Each row has a name. Each piece below is followed by the name of the row it came from. Each question is about the rows just above it.

guk: |  10 | -93 | -21 |  -8 |   6 |  40 | -57 |  55 |  12 |  29 |  20 |  14 | -45 |  42 | -57 | -38 | -56 | -32 | -21 |   7 |  22 |  56 | -26 |  38 |  15 |  40 |  41 |  65 |   9 |  39 | -17 |  65 |  14 |  39 | -48 |  24 | -44 |  44 |  29 |  42 |  56 |  14 |  32 | -39 | -14 |  24 |  52 | -92 | -30 |  39 |  47 | -12 |  37 |
Nodig: |   9 |  29 |  16 |  -7 |   7 |  -2 |   1 |   8 |  -6 |  10 | -10 |   7 |  14 | -20 |  -6 |   2 |  21 | -16 |   2 |  -2 | -15 | -19 |  53 | -11 |  14 |  16 | -13 |  -7 |  14 |  15 |  11 |  -9 |  20 |   5 |   0 |  14 |  -9 |  -1 |   7 | -12 | -17 | -23 | -33 |  12 |  26 | -10 |  -9 | -13 |   6 | -30 |  -6 |  -8 |  -7 |
San: |   1 |  -9 |   7 |  11 |   1 |  -5 |  17 | -18 |  12 |  -9 | -11 |  11 | -24 |   5 |  -8 |   2 |  -3 |   7 | -16 |  -2 |   3 |  -2 | -23 |  -2 |   7 | -18 |  22 | -13 |  -4 |  -3 | -11 |   1 |  -6 |  -1 |   4 | -13 |  24 | -17 |  -5 |   5 |  22 |   8 |  19 |   3 |   2 |  -6 |  12 |  -8 |   7 |   9 |  18 |  -1 |  -1 |
lilor: |    3 |  -45 |   19 |  -11 |  113 |   48 |  -42 |    1 |  -84 |  -43 |   -3 | -102 |  -55 |  -13 |  -16 |  -40 |   71 |   -4 |   78 |   32 |  -29 |   55 |  -15 |  -55 |   11 |   10 |   14 |  -13 |   -7 |   -2 |   10 |  -99 |   20 |   58 |  -36 |  -11 |  -15 |  -33 |   89 |   22 |   36 |   85 |   31 |   -6 |   26 |  -15 |  -48 |  -62 |  -34 |   41 |   57 |   23 |   93 |
Lado: |   8 |   5 |  -8 | -21 |   2 |   3 | -19 |  12 | -20 |   9 |  18 | -24 |  63 | -17 |  -6 |  12 |  12 |   4 |  42 |  39 | -16 |  39 |   6 | -14 | -38 |  10 | -31 |   0 | -20 | -14 |  23 |  -4 |   8 |  -9 |  23 |  23 | -43 |  37 |  -9 |   4 | -45 |  19 | -11 |   2 | -17 |  45 | -10 |  -5 |  10 | -33 | -31 |  31 |  -5 |
Mife: |  -2 |   0 |  40 |   4 |   9 |   2 |   6 |  -1 |   5 | -17 | -18 | -34 |  -2 | -35 |  -7 |  43 |  37 |  14 |   8 |  31 | -22 |  -8 |   7 |  22 |  -1 |  19 |   2 |   3 |  57 |  22 |   5 |  15 | -21 |  26 |  22 |  20 |  21 | -35 |   4 | -18 |   7 |  -7 |  15 |  -5 |  -8 | -16 |   1 | -13 |  -9 |  11 |  27 | -32 | -15 |
The row with |   4 | -45 |  19 | -11 | is	Lado
The row with | -13 |  -7 |  14 | is	Nodig
asked: |  23 | -43 |  37 |  -9 |	Lado
asked: | -14 | -38 |  10 | -31 |   0 | -20 | -14 |  23 |  -4 |   8 |	Lado

zanod: |    2 |  -20 |  -56 |  -86 |  -11 |  -18 | -100 |  -58 |  -96 |  -55 |  -78 |    2 |
diza: |   3 | -22 | -16 | -31 | -10 |  -2 | -31 | -61 | -48 | -22 | -60 |   0 |
Dat: | -18 | -20 | -56 | -86 |   2 | -11 | 111 |  48 |  41 | -47 |  40 |  12 |
asked: | -10 |  -2 |	diza
asked: |   2 | -20 | -56 | -86 | -11 | -18 |	zanod
asked: |  -86 |  -11 |  -18 | -100 |	zanod

sop: |  81 | -64 |  64 |  35 |  77 |
gim: | -12 | -43 |  27 | -49 | -15 |
gup: |  81 | -64 | -84 |  47 | -92 |
Vugi: | -44 |  -7 |  72 | 108 |  95 |
mig: | -98 | -84 |  40 |  46 | -75 |
soguk: |  -80 |   71 | -108 |   34 |  -63 |
pebaf: | 48 | 22 | 86 | 21 | 33 |
zes: | -44 |  -5 | 111 |  13 |  90 |
Which row holds |  81 | -64 |  64 |  35 |  77 |?	sop
| -108 |   34 | is in which row?	soguk

libo: | -14 |   7 | -31 | -96 | -40 | 101 |
mus: | 58 | 34 | 25 | 22 | 29 | 37 |
mol: | -14 | -88 | -31 | -96 | -40 | 101 |
Suzur: |   2 | -68 |   8 | -89 | -16 | -66 |
Where do |   2 | -68 |   8 | appear?	Suzur
The row with | -68 |   8 | -89 | -16 | -66 | is	Suzur
| -68 |   8 | -89 | is in which row?	Suzur

